Below are the code and all the weights of a small trained network. Each question names an input and a class and asks about switching units off, where a switched-off unit gives its printed mean instead of its output.

import numpy as np


def w(rows, s, z=0):
    codes = np.array(rows[::2]) - 128.0
    scale = np.full(codes.shape[1], s)
    scale[-1] = z or s
    return codes * scale


def f(y):
    return np.maximum(y, 0)


def log_softmax(a):
    a = a - a.max(-1, keepdims=True)
    return a - np.log(np.exp(a).sum(-1, keepdims=True))


def net(x, mask):
    res = np.array(x, float).reshape(1, 5) / 4 @ E
    y = f(res @ A[0][:, :-1].T + A[0][:, -1])
    res = res + np.where(mask, y, B[0][:, -1]) @ B[0][:, :-1]
    return log_softmax(res[-1] @ U[:, :-1].T + U[:, -1])


A, B = {}, {}
E = w([
[120,179,220,182,126,131,56],'x0',
[111,106,128,137,89,119,145],'x1',
[130,110,44,209,139,119,91],'x2',
[111,144,125,95,117,125,83],'x3',
[98,251,85,128,95,86,183],'x4',
],0.014)
A[0] = w([
[118,164,246,115,122,125,143,128],'N0',
[124,131,119,202,123,113,76,73],'N1',
[119,101,8,141,146,123,110,143],'N2',
[134,81,216,114,135,163,100,168],'N3',
[133,144,129,198,120,123,86,65],'N4',
[113,209,83,138,109,122,159,151],'N5',
[150,106,142,17,136,126,187,208],'N6',
[125,96,179,135,126,125,118,110],'N7',
[137,69,146,123,140,136,105,254],'N8',
],0.017,0.0057)
B[0] = w([
[170,191,100,229,25,92,137,252],'N0',
[44,127,149,89,202,167,151,189],'N1',
[249,89,114,64,123,102,108,227],'N2',
[117,50,86,161,175,9,92,244],'N3',
[30,101,158,118,167,135,160,182],'N4',
[109,181,117,88,112,13,204,242],'N5',
[1,114,168,125,226,156,124,232],'N6',
[163,92,122,159,178,91,142,180],'N7',
[163,67,141,112,180,200,64,215],'N8',
],0.016,0.019)
U = w([
[35,77,170,122,220,210,73,215],'0',
[183,104,62,126,154,28,115,163],'1',
[2,183,157,65,171,153,212,252],'2',
[132,211,114,173,48,122,149,32],'3',
[233,72,96,84,156,202,66,5],'4',
],0.0085,0.0017)

Each question gives the input, the list of numbers given to net, and the class t.
The units are the neurons (one row each of A and B). Each row of codes is followed by its name. A weight is (code - 128) times the scale printed after its matrix; where a second scale follows, it is the last column's (A, B and U).
mask holds one flag per neuron, in row order. A switched-off neuron (its flag False) gives its mean, the last column of its row in B, instead of its output. The means were averaged over made-up inputs and are rounded, as every weight is.
A unit's drop is (log p(t) with every unit on - log p(t) with that unit switched off) / (log p(t) with every unit on - log p(t) with every unit switched off).
The circuit of an input: a set's keep is (log p(t) with only the set's units on - log p(t) with every unit switched off) / (log p(t) with every unit on - log p(t) with every unit switched off). Starting from all 9 units, units are removed one at a time, each time the one whose removal leaves the highest keep (on an exact tie, the one counted first), for as long as the keep stays at least 0.8.
units of the circuit, in order: the units of the circuit, biggest drop first
unit that matters most: the unit with the biggest drop
top k neurons: the k neurons with the biggest drops, biggest first
drop when u is switched off: that unit's drop, to one decimal
input [8,2,1,8,-6], class 0: unit that matters most	N1
input [0,-2,3,6,-7], class 4: units of the circuit, in order	[N6 N8]
input [1,-1,3,4,-6], class 0: top 3 neurons	[N0 N5 N1]
input [7,-7,-4,-6,1], class 3: top 3 neurons	[N0 N2 N8]
input [7,4,0,-8,7], class 3: top 2 neurons	[N0 N6]
input [-2,-4,0,3,6], class 2: top 2 neurons	[N3 N0]
input [0,-7,-8,-1,-2], class 0: top 3 neurons	[N6 N5 N2]
input [-7,6,-8,-1,0], class 0: top 2 neurons	[N5 N6]
input [-8,0,2,0,-1], class 4: drop when N2 is switched off	0.7
input [2,3,-8,1,2], class 3: drop when N0 is switched off	1.4
input [3,7,-1,-5,4], class 3: drop when N6 is switched off	0.1
input [6,2,-8,4,7], class 3: drop when N0 is switched off	0.4
